Below is a small trained network, with its code and all its weights. Each question gives an input and a class and asks what happens when units are switched off, that is, made to give their printed mean instead of their output.

import numpy as np


def w(rows, s, z=0):
    codes = np.array(rows[::2]) - 128.0
    scale = np.full(codes.shape[1], s)
    scale[-1] = z or s
    return codes * scale


def f(y):
    return y / 2 * (1 + np.tanh(0.7978845608 * (y + 0.044715 * y**3)))


def log_softmax(a):
    a = a - a.max(-1, keepdims=True)
    return a - np.log(np.exp(a).sum(-1, keepdims=True))


def net(x, mask):
    res = np.array(x, float).reshape(1, 8) / 4 @ E
    y = f(res @ A[0][:, :-1].T + A[0][:, -1])
    res = res + np.where(mask, y, B[0][:, -1]) @ B[0][:, :-1]
    return log_softmax(res[-1] @ U[:, :-1].T + U[:, -1])


A, B = {}, {}
E = w([
[76,180,169,22,169,98],'x0',
[67,101,170,186,175,12],'x1',
[114,133,109,127,118,128],'x2',
[112,137,106,128,117,131],'x3',
[139,123,144,130,138,129],'x4',
[190,235,65,157,178,93],'x5',
[157,40,40,88,211,113],'x6',
[127,129,129,127,131,130],'x7',
],0.011)
A[0] = w([
[110,166,167,203,79,144,124],'neuron 0',
[170,217,119,160,145,94,55],'neuron 1',
[173,161,129,104,152,228,107],'neuron 2',
[133,166,149,49,144,171,55],'neuron 3',
[130,59,36,117,176,106,144],'neuron 4',
[95,211,181,171,88,126,69],'neuron 5',
[128,175,151,132,91,152,88],'neuron 6',
[145,131,94,71,49,182,69],'neuron 7',
[130,190,105,124,171,142,91],'neuron 8',
[125,70,181,95,87,142,178],'neuron 9',
[171,168,85,127,160,102,138],'neuron 10',
[76,78,152,126,102,143,115],'neuron 11',
[167,146,134,150,189,150,147],'neuron 12',
[91,196,185,21,135,68,5],'neuron 13',
[166,162,99,136,177,115,182],'neuron 14',
[67,128,155,199,180,40,153],'neuron 15',
[90,40,151,89,108,164,59],'neuron 16',
[160,108,113,253,120,187,115],'neuron 17',
[68,123,137,145,121,39,117],'neuron 18',
[154,121,143,189,97,141,76],'neuron 19',
],0.013,0.0021)
B[0] = w([
[166,69,164,30,177,165,204],'neuron 0',
[50,239,176,119,64,107,199],'neuron 1',
[105,142,109,240,169,194,197],'neuron 2',
[171,94,99,186,161,43,175],'neuron 3',
[142,52,167,2,150,189,219],'neuron 4',
[111,58,223,70,161,170,213],'neuron 5',
[128,96,134,99,160,185,171],'neuron 6',
[157,119,93,199,167,153,194],'neuron 7',
[113,121,95,125,100,127,166],'neuron 8',
[77,191,110,151,88,134,201],'neuron 9',
[82,166,186,124,101,109,186],'neuron 10',
[100,215,162,148,86,111,191],'neuron 11',
[64,146,99,102,122,138,164],'neuron 12',
[237,100,91,94,96,55,228],'neuron 13',
[61,154,167,136,91,131,185],'neuron 14',
[122,139,101,224,143,187,247],'neuron 15',
[66,201,150,107,74,122,210],'neuron 16',
[170,115,47,98,94,16,224],'neuron 17',
[191,110,83,216,153,171,212],'neuron 18',
[195,77,127,123,126,95,172],'neuron 19',
],0.0092,0.015)
U = w([
[45,176,167,120,2,134,185],'0',
[165,113,99,232,187,193,174],'1',
[140,68,189,21,174,186,126],'2',
[240,99,77,107,65,25,10],'3',
],0.0099,0.0013)

Each question gives the input, the list of numbers given to net, and the class t.
The units are the neurons (one row each of A and B). Each row of codes is followed by its name. A weight is (code - 128) times the scale printed after its matrix; where a second scale follows, it is the last column's (A, B and U).
mask holds one flag per neuron, in row order. A switched-off neuron (its flag False) gives its mean, the last column of its row in B, instead of its output. The means were averaged over made-up inputs and are rounded, as every weight is.
A unit's drop is (log p(t) with every unit on - log p(t) with that unit switched off) / (log p(t) with every unit on - log p(t) with every unit switched off).
The circuit of an input: a set's keep is (log p(t) with only the set's units on - log p(t) with every unit switched off) / (log p(t) with every unit on - log p(t) with every unit switched off). Starting from the 12 units with the biggest drops (on a tie, the unit counted first), units are removed one at a time, each time the one whose removal leaves the highest keep (on an exact tie, the one counted first), for as long as the keep stays at least 0.8.
circuit, biggest first: the units of the circuit, biggest drop first
most important unit: the unit with the biggest drop
k most important neurons: the k neurons with the biggest drops, biggest first
drop when u is switched off: that unit's drop, to one decimal
input [0,-8,6,3,-3,8,8,3], class 0: 4 most important neurons : (neuron 10; neuron 14; neuron 1; neuron 18)
input [-3,-8,3,0,2,8,6,1], class 0: most important unit : neuron 10
input [8,0,2,7,7,-7,0,4], class 3: 3 most important neurons : (neuron 13; neuron 3; neuron 1)
input [7,5,3,-6,0,6,-7,-3], class 2: 3 most important neurons : (neuron 5; neuron 17; neuron 0)
input [-5,3,8,2,8,-4,1,-7], class 3: 2 most important neurons : (neuron 17; neuron 1)
input [4,-7,2,2,0,5,7,5], class 1: 3 most important neurons : (neuron 2; neuron 3; neuron 7)
input [6,7,-5,7,-3,-4,-8,8], class 2: 2 most important neurons : (neuron 5; neuron 0)
input [8,0,3,-4,-2,8,1,2], class 0: 3 most important neurons : (neuron 1; neuron 14; neuron 10)
input [5,-4,2,-4,-8,-3,1,-8], class 3: 2 most important neurons : (neuron 15; neuron 13)
input [6,-4,3,1,2,2,-1,4], class 3: 2 most important neurons : (neuron 13; neuron 15)
input [1,6,3,-4,-4,-8,8,-1], class 0: 3 most important neurons : (neuron 16; neuron 11; neuron 9)
input [-6,5,4,-5,-7,4,4,7], class 3: 3 most important neurons : (neuron 17; neuron 2; neuron 5)
input [-2,4,8,0,4,-5,-6,-8], class 2: 3 most important neurons : (neuron 0; neuron 5; neuron 1)
input [-8,-6,-5,5,2,4,8,8], class 2: circuit, biggest first : (neuron 4)
input [5,-6,-3,4,-4,4,3,7], class 1: 2 most important neurons : (neuron 2; neuron 17)
input [4,8,-5,3,-5,5,7,-8], class 1: 2 most important neurons : (neuron 15; neuron 18)
input [-7,3,8,-5,-3,1,7,7], class 2: drop when neuron 13 is switched off : 0.3
input [6,-8,-4,2,-3,0,-1,6], class 1: drop when neuron 2 is switched off : 0.6
input [3,-4,0,8,-5,5,7,-3], class 2: drop when neuron 11 is switched off : 0.1
input [4,-1,-8,1,-1,-6,5,4], class 0: circuit, biggest first : (neuron 16)
input [-1,-2,5,6,-6,-4,-6,-5], class 2: drop when neuron 0 is switched off : 0.2
